[[ -2.3  21.1  -5.3 -51.7 -40.5  16.2 -62.9]
 [ 29.7   7.9   7.0  36.5 -59.0 -84.9  -2.1]
 [-56.8 -28.9  28.6  42.4  18.7  54.2  45.6]
 [ 34.2  -8.8 -56.6  25.3  30.6   0.8 -75.9]
 [ 26.3 -21.7  81.9  31.9  28.4  21.7  52.6]
 [ 29.8 -69.0 -40.6 -75.0  -7.2  12.7   5.4]
 [ 40.8 -12.0 -47.2  18.5  63.7 -47.9  35.1]
 [-56.6   0.4  47.2  25.2  -7.3  30.6   0.5]
 [ -8.8   3.0  32.0  33.8   6.5 -57.4  40.4]]
:
[[ 21.1  -5.3 -51.7 -40.5  16.2 -62.9  -2.3]
 [  7.9   7.0  36.5 -59.0 -84.9  -2.1  29.7]
 [-28.9  28.6  42.4  18.7  54.2  45.6 -56.8]
 [ -8.8 -56.6  25.3  30.6   0.8 -75.9  34.2]
 [-21.7  81.9  31.9  28.4  21.7  52.6  26.3]
 [-69.0 -40.6 -75.0  -7.2  12.7   5.4  29.8]
 [-12.0 -47.2  18.5  63.7 -47.9  35.1  40.8]
 [  0.4  47.2  25.2  -7.3  30.6   0.5 -56.6]
 [  3.0  32.0  33.8   6.5 -57.4  40.4  -8.8]]

[[ -7.3 -46.2  20.3   9.9  13.3  38.5 -12.0  40.4 -19.7 -19.7  -2.5 -38.4]
 [ 48.7  21.1  44.6  33.6 -47.7 -58.1  67.7 -47.3  32.7 -45.8 -64.4   9.4]
 [ -2.3 -43.2  19.3   5.1  18.7  35.8  -7.9  39.3 -25.4 -24.6  -5.5 -43.8]
 [-16.7  34.2  -5.1  20.9 -45.3 -30.9   2.2 -38.7  53.3  32.9   6.3  65.8]
 [-21.2  29.6 -39.0 -15.5  -4.1  -7.8 -26.6 -17.7  16.4  51.3  37.7  44.6]
 [-39.4   7.4 -51.0 -34.4  33.8  29.4 -52.8  18.8 -16.8  51.5  58.7  13.9]
 [-11.7  35.8  -7.7  16.0 -40.9 -32.5   3.7 -39.4  48.1  31.4   5.7  61.6]]
:
[[-46.2  20.3   9.9  13.3  38.5 -12.0  40.4 -19.7 -19.7  -2.5 -38.4  -7.3]
 [ 21.1  44.6  33.6 -47.7 -58.1  67.7 -47.3  32.7 -45.8 -64.4   9.4  48.7]
 [-43.2  19.3   5.1  18.7  35.8  -7.9  39.3 -25.4 -24.6  -5.5 -43.8  -2.3]
 [ 34.2  -5.1  20.9 -45.3 -30.9   2.2 -38.7  53.3  32.9   6.3  65.8 -16.7]
 [ 29.6 -39.0 -15.5  -4.1  -7.8 -26.6 -17.7  16.4  51.3  37.7  44.6 -21.2]
 [  7.4 -51.0 -34.4  33.8  29.4 -52.8  18.8 -16.8  51.5  58.7  13.9 -39.4]
 [ 35.8  -7.7  16.0 -40.9 -32.5   3.7 -39.4  48.1  31.4   5.7  61.6 -11.7]]

[[-43.0  18.8 -59.3  35.5 -56.0 -47.8  24.1  40.9 -13.8 -12.4  34.8  13.1
   31.7  34.3]
 [-13.3 -23.2 -14.0 -30.1   0.9  -5.2 -24.7 -28.2 -21.5  -1.8 -42.9  28.3
  -22.8  12.1]
 [-23.8  23.2 -34.5  41.2   3.5  -9.8  56.1  23.3  31.5 -11.1  19.4 -48.1
   51.6  -6.4]
 [ 53.7 -29.6  22.0  14.6  67.7  42.4  11.6 -28.6  45.4  11.2  32.1 -17.6
   19.7  28.8]
 [ 35.5 -24.3  24.6 -42.9  51.8  32.9 -61.7 -47.9 -16.8  -6.1 -39.9   3.2
  -47.0  -3.0]
 [-21.7  19.6   4.4 -16.8   3.9  -8.0  22.3   0.0 -11.4  16.1 -31.3 -48.3
    1.5 -50.4]]
:
[[ 18.8 -59.3  35.5 -56.0 -47.8  24.1  40.9 -13.8 -12.4  34.8  13.1  31.7
   34.3 -43.0]
 [-23.2 -14.0 -30.1   0.9  -5.2 -24.7 -28.2 -21.5  -1.8 -42.9  28.3 -22.8
   12.1 -13.3]
 [ 23.2 -34.5  41.2   3.5  -9.8  56.1  23.3  31.5 -11.1  19.4 -48.1  51.6
   -6.4 -23.8]
 [-29.6  22.0  14.6  67.7  42.4  11.6 -28.6  45.4  11.2  32.1 -17.6  19.7
   28.8  53.7]
 [-24.3  24.6 -42.9  51.8  32.9 -61.7 -47.9 -16.8  -6.1 -39.9   3.2 -47.0
   -3.0  35.5]
 [ 19.6   4.4 -16.8   3.9  -8.0  22.3   0.0 -11.4  16.1 -31.3 -48.3   1.5
  -50.4 -21.7]]

[[-30.7 -23.0 -61.9 -11.6  30.9 -73.0 -41.8]
 [ 33.7  -9.2  -1.5  41.0  -2.4 -33.0  19.8]]
:
[[-23.0 -61.9 -11.6  30.9 -73.0 -41.8 -30.7]
 [ -9.2  -1.5  41.0  -2.4 -33.0  19.8  33.7]]

[[-20.0 -32.3 -20.0   9.5 -47.5  37.1  26.7]
 [ -6.5 -67.8   2.5   5.3  -8.6  10.3  32.2]
 [-72.0  47.1  19.4  21.9 -41.8  49.7 -21.5]
 [ 72.0  14.5 -27.7  20.9 -17.0  51.9  -3.0]
 [ -7.1  58.7 -50.3  52.6 -44.7 -20.9  40.5]
 [-57.1  29.2 -43.1  32.0 -23.8 -35.7 -40.3]
 [ 40.4  52.4  37.2   6.7  14.0 -34.9   4.6]
 [-49.7  -3.6  71.6  21.0  35.4 -65.8  36.2]
 [-26.0 -17.7 -11.3 -17.9  58.3  35.9 -69.6]
 [  9.1  17.0 -30.6 -18.2  44.2 -55.4 -34.5]
 [-34.1  34.1   8.4  -2.4  26.9 -25.8 -29.9]
 [-26.4 -27.6  -0.3 -21.4 -15.5  52.4 -34.0]]
:
[[-32.3 -20.0   9.5 -47.5  37.1  26.7 -20.0]
 [-67.8   2.5   5.3  -8.6  10.3  32.2  -6.5]
 [ 47.1  19.4  21.9 -41.8  49.7 -21.5 -72.0]
 [ 14.5 -27.7  20.9 -17.0  51.9  -3.0  72.0]
 [ 58.7 -50.3  52.6 -44.7 -20.9  40.5  -7.1]
 [ 29.2 -43.1  32.0 -23.8 -35.7 -40.3 -57.1]
 [ 52.4  37.2   6.7  14.0 -34.9   4.6  40.4]
 [ -3.6  71.6  21.0  35.4 -65.8  36.2 -49.7]
 [-17.7 -11.3 -17.9  58.3  35.9 -69.6 -26.0]
 [ 17.0 -30.6 -18.2  44.2 -55.4 -34.5   9.1]
 [ 34.1   8.4  -2.4  26.9 -25.8 -29.9 -34.1]
 [-27.6  -0.3 -21.4 -15.5  52.4 -34.0 -26.4]]

[[ -5.9  -6.1 -29.1 -20.5  -6.1  13.0  25.1  74.9   1.7 -22.0  46.0 -42.8
   -3.9]
 [  2.5  -7.4  30.1 -42.0  -7.4 -25.5 -44.6 -37.6 -30.1   9.8  -0.8  41.4
  -42.8]
 [ 25.9  17.4   8.2  -0.2  17.4   5.2  -6.5   3.3   8.1  38.6  40.2  -1.6
  -42.2]
 [ 45.2  20.5  48.2 -20.7  20.5  46.9  28.7 -22.7   9.1  11.7  27.5  13.0
  -58.9]]
:
[[ -6.1 -29.1 -20.5  -6.1  13.0  25.1  74.9   1.7 -22.0  46.0 -42.8  -3.9
   -5.9]
 [ -7.4  30.1 -42.0  -7.4 -25.5 -44.6 -37.6 -30.1   9.8  -0.8  41.4 -42.8
    2.5]
 [ 17.4   8.2  -0.2  17.4   5.2  -6.5   3.3   8.1  38.6  40.2  -1.6 -42.2
   25.9]
 [ 20.5  48.2 -20.7  20.5  46.9  28.7 -22.7   9.1  11.7  27.5  13.0 -58.9
   45.2]]
